Below is a small trained network, with its code and all its weights. Each question gives an input and a target symbol and asks what happens when units are switched off, that is, made to give their printed mean instead of their output.

import numpy as np


def w(rows, s, z=0):
    codes = np.array(rows[::2]) - 128.0
    scale = np.full(codes.shape[1], s)
    scale[-1] = z or s
    return codes * scale


def f(y):
    return y / 2 * (1 + np.tanh(0.7978845608 * (y + 0.044715 * y**3)))


def softmax(a):
    e = np.exp(a - a.max(-1, keepdims=True))
    return e / e.sum(-1, keepdims=True)


def log_softmax(a):
    a = a - a.max(-1, keepdims=True)
    return a - np.log(np.exp(a).sum(-1, keepdims=True))


def net(x, mask):
    ids = ['ΔΘΛΠΨβεζξτ'.index(c) for c in x.split()]
    T = len(ids)
    res = E[ids] + P[:T]
    u = 0
    for l in range(2):
        q, k, v = (res @ M[l].T for M in (Q, K, V))
        z = softmax(np.where(np.tri(T) > 0, q @ k.T / 4**0.5, -1e9)) @ v
        res = res + np.where(mask[u], z, O[l][:, -1]) @ O[l][:, :-1]
        u += 1
        y = f(res @ A[l][:, :-1].T + A[l][:, -1])
        res = res + np.where(mask[u : u + 16], y, B[l][:, -1]) @ B[l][:, :-1]
        u += 16
    return log_softmax(res[-1] @ U[:, :-1].T + U[:, -1])


Q, K, V, O, A, B = {}, {}, {}, {}, {}, {}
E = w([
[83,43,173,100],'Δ',
[168,76,112,69],'Θ',
[170,100,210,32],'Λ',
[197,125,128,92],'Π',
[156,235,119,98],'Ψ',
[137,122,8,76],'β',
[52,86,147,179],'ε',
[82,192,90,155],'ζ',
[165,68,99,106],'ξ',
[214,185,218,87],'τ',
],0.015)
P = w([
[213,82,11,145],'0',
[83,172,228,88],'1',
[202,91,39,146],'2',
[77,156,181,65],'3',
[189,100,72,155],'4',
[78,148,158,58],'5',
[179,109,99,164],'6',
[81,144,143,54],'7',
[173,114,116,170],'8',
[83,141,131,51],'9',
[168,120,134,174],'10',
[84,137,122,50],'11',
[164,122,149,180],'12',
],0.013)
Q[0] = w([
[22,2,135,152],'0.h0',
[82,209,168,124],'0.h0',
[142,179,180,210],'0.h0',
[26,179,7,204],'0.h0',
],0.0064)
K[0] = w([
[59,8,153,198],'0.h0',
[111,192,132,227],'0.h0',
[161,180,185,167],'0.h0',
[3,211,43,166],'0.h0',
],0.0071)
V[0] = w([
[189,255,76,164],'0.h0',
[133,63,141,166],'0.h0',
[154,150,164,136],'0.h0',
[45,152,96,200],'0.h0',
],0.0089)
O[0] = w([
[160,214,59,139,150],'0.h0',
[107,51,158,130,91],'0.h0',
[171,146,153,160,126],'0.h0',
[3,150,48,195,3],'0.h0',
],0.0075,0.0047)
A[0] = w([
[102,127,186,86,197],'0.n0',
[164,100,84,248,103],'0.n1',
[78,171,178,134,132],'0.n2',
[109,101,185,113,2],'0.n3',
[135,138,132,116,106],'0.n4',
[120,203,117,109,150],'0.n5',
[138,168,121,114,53],'0.n6',
[100,63,158,199,101],'0.n7',
[92,170,190,95,126],'0.n8',
[10,146,94,225,22],'0.n9',
[46,86,103,127,75],'0.n10',
[183,48,122,219,62],'0.n11',
[150,61,35,188,114],'0.n12',
[50,224,158,90,188],'0.n13',
[82,177,90,119,57],'0.n14',
[102,66,127,76,39],'0.n15',
],0.011,0.0081)
B[0] = w([
[66,130,103,137,255],'0.n0',
[76,88,178,255,160],'0.n1',
[118,54,44,115,156],'0.n2',
[214,189,139,146,149],'0.n3',
[125,132,155,124,133],'0.n4',
[93,148,171,93,227],'0.n5',
[195,155,181,53,140],'0.n6',
[150,197,142,90,166],'0.n7',
[99,79,123,163,191],'0.n8',
[213,189,196,44,178],'0.n9',
[205,185,198,89,154],'0.n10',
[110,113,157,223,163],'0.n11',
[26,117,90,145,182],'0.n12',
[96,12,191,164,249],'0.n13',
[230,206,214,71,162],'0.n14',
[209,167,210,106,171],'0.n15',
],0.0087,0.0075)
Q[1] = w([
[232,77,142,125],'1.h0',
[131,2,148,153],'1.h0',
[82,165,228,177],'1.h0',
[116,142,106,182],'1.h0',
],0.0088)
K[1] = w([
[248,53,188,117],'1.h0',
[138,13,134,158],'1.h0',
[111,169,237,185],'1.h0',
[138,162,116,254],'1.h0',
],0.0068)
V[1] = w([
[209,254,174,108],'1.h0',
[198,108,73,141],'1.h0',
[125,126,133,134],'1.h0',
[21,206,56,126],'1.h0',
],0.0046)
O[1] = w([
[92,48,113,160,158],'1.h0',
[87,145,255,134,79],'1.h0',
[125,129,121,121,131],'1.h0',
[190,62,214,101,3],'1.h0',
],0.0059,0.0066)
A[1] = w([
[146,121,102,119,168],'1.n0',
[130,170,178,122,133],'1.n1',
[163,194,100,101,37],'1.n2',
[119,147,161,100,61],'1.n3',
[100,77,63,140,66],'1.n4',
[117,163,155,81,93],'1.n5',
[188,143,121,150,213],'1.n6',
[110,177,147,134,81],'1.n7',
[157,136,70,138,66],'1.n8',
[3,30,103,151,78],'1.n9',
[133,129,111,186,215],'1.n10',
[36,80,99,109,253],'1.n11',
[184,134,172,105,129],'1.n12',
[157,156,124,69,50],'1.n13',
[176,129,76,161,64],'1.n14',
[111,211,39,145,139],'1.n15',
],0.017,0.0074)
B[1] = w([
[119,100,138,103,144],'1.n0',
[137,109,87,130,206],'1.n1',
[170,123,231,217,143],'1.n2',
[155,122,82,107,166],'1.n3',
[192,91,93,145,143],'1.n4',
[174,115,114,139,199],'1.n5',
[74,113,161,108,183],'1.n6',
[121,104,112,104,138],'1.n7',
[197,175,100,146,133],'1.n8',
[94,249,140,105,190],'1.n9',
[174,179,82,92,174],'1.n10',
[132,45,151,218,254],'1.n11',
[103,128,72,143,218],'1.n12',
[155,158,140,78,162],'1.n13',
[174,201,108,143,139],'1.n14',
[42,133,138,72,157],'1.n15',
],0.011,0.01)
U = w([
[76,55,205,203,223],'Δ',
[200,48,75,166,178],'Θ',
[127,105,103,7,179],'Λ',
[178,167,64,59,126],'Π',
[117,166,190,64,177],'Ψ',
[93,117,32,160,60],'β',
[104,166,141,183,59],'ε',
[60,160,107,78,229],'ζ',
[175,140,79,207,10],'ξ',
[208,137,169,160,2],'τ',
],0.011,0.004)

Each question gives the input, a string of symbols that net reads in full, and the target symbol t.
The units are the heads (4 rows each of Q, K, V and O) and the neurons (one row each of A and B). Each row of codes is followed by its name. A weight is (code - 128) times the scale printed after its matrix; where a second scale follows, it is the last column's (O, A, B and U).
mask holds one flag per unit, layer by layer, with each layer's heads first. A switched-off unit (its flag False) gives its mean, the last column of its rows in O or B, instead of its output. The means were averaged over made-up inputs and are rounded, as every weight is.
A unit's drop is (log p(t) with every unit on - log p(t) with that unit switched off) / (log p(t) with every unit on - log p(t) with every unit switched off).
The circuit of an input: a set's keep is (log p(t) with only the set's units on - log p(t) with every unit switched off) / (log p(t) with every unit on - log p(t) with every unit switched off). Starting from the 12 units with the biggest drops (on a tie, the unit counted first), units are removed one at a time, each time the one whose removal leaves the highest keep (on an exact tie, the one counted first), for as long as the keep stays at least 0.8.
units of the circuit, in order: the units of the circuit, biggest drop first
top k neurons: the k neurons with the biggest drops, biggest first
k most important neurons of layer l: the k neurons of layer l with the biggest drops, biggest first
input Δ ξ ζ ζ Ψ β ξ ε ζ ε, target Θ: top 2 neurons => [0.n10, 0.n9]
input Δ ζ Θ Δ τ ζ Ψ Θ Ψ Ψ ζ Λ, target Δ: 4 most important neurons of layer 0 => [0.n8, 0.n0, 0.n14, 0.n9]
input Θ Δ Θ Θ ζ ε Π Ψ Δ ε Θ Π, target Θ: units of the circuit, in order => [1.n9]
input Θ ζ β Ψ ε, target ε: units of the circuit, in order => [0.n1, 1.n9]
input Ψ ζ ζ ε ξ ζ Δ ζ Π ζ, target Π: units of the circuit, in order => [0.h0, 0.n14, 0.n9, 1.n3]
input Θ β β, target β: 4 most important neurons of layer 1 => [1.n15, 1.n11, 1.n9, 1.n4]
input ζ Ψ Δ Δ τ β, target Δ: units of the circuit, in order => [1.n11, 0.h0]
input β Π Δ Δ Ψ Δ Θ τ, target Δ: units of the circuit, in order => [0.n13, 0.n8]
input Π Δ Λ, target Λ: units of the circuit, in order => [1.n11, 0.h0]
input τ τ Ψ ζ ζ ξ, target Δ: units of the circuit, in order => [1.n11, 1.n10]
input β Π β Λ Δ β ε Ψ ζ, target ζ: units of the circuit, in order => [1.n15, 0.h0]
input ζ Δ Π Ψ ε ε Ψ Θ ε ε, target Π: top 2 neurons => [0.n9, 0.n10]
input β ζ ζ Ψ τ Π, target Δ: 4 most important neurons of layer 0 => [0.n14, 0.n15, 0.n9, 0.n0]
input ζ ξ β Λ ζ Θ, target Δ: units of the circuit, in order => [1.n11]
input Π ζ β Δ Θ Λ τ Δ Δ Λ, target Θ: top 2 neurons => [0.n0, 0.n15]
input ε Θ ζ τ ζ ε τ ε, target Λ: 3 most important neurons of layer 0 => [0.n9, 0.n10, 0.n7]
input Λ Ψ ζ Π Δ ε Δ Δ ε ε, target Λ: top 3 neurons => [0.n10, 0.n9, 0.n7]
input ξ β Δ ζ Λ ε Ψ, target Ψ: top 2 neurons => [1.n11, 1.n2]
input τ ε Ψ Δ Ψ ζ, target Δ: 2 most important neurons of layer 0 => [0.n13, 0.n10]
input Λ ζ β Λ Π, target Π: units of the circuit, in order => [1.n11]
input Δ Ψ Λ β ζ ζ ε τ Ψ Δ, target Θ: 4 most important neurons of layer 0 => [0.n15, 0.n10, 0.n3, 0.n0]
input ζ Δ Θ Λ τ Θ, target Θ: 3 most important neurons of layer 0 => [0.n13, 0.n3, 0.n10]
input ξ ξ ξ ζ ζ Ψ, target Δ: top 4 neurons => [0.n13, 0.n9, 1.n11, 0.n8]
input ε ε ζ Ψ, target Δ: top 4 neurons => [0.n13, 0.n9, 1.n11, 0.n10]
input Λ Ψ Θ Θ, target Θ: top 4 neurons => [0.n13, 0.n15, 0.n0, 1.n9]
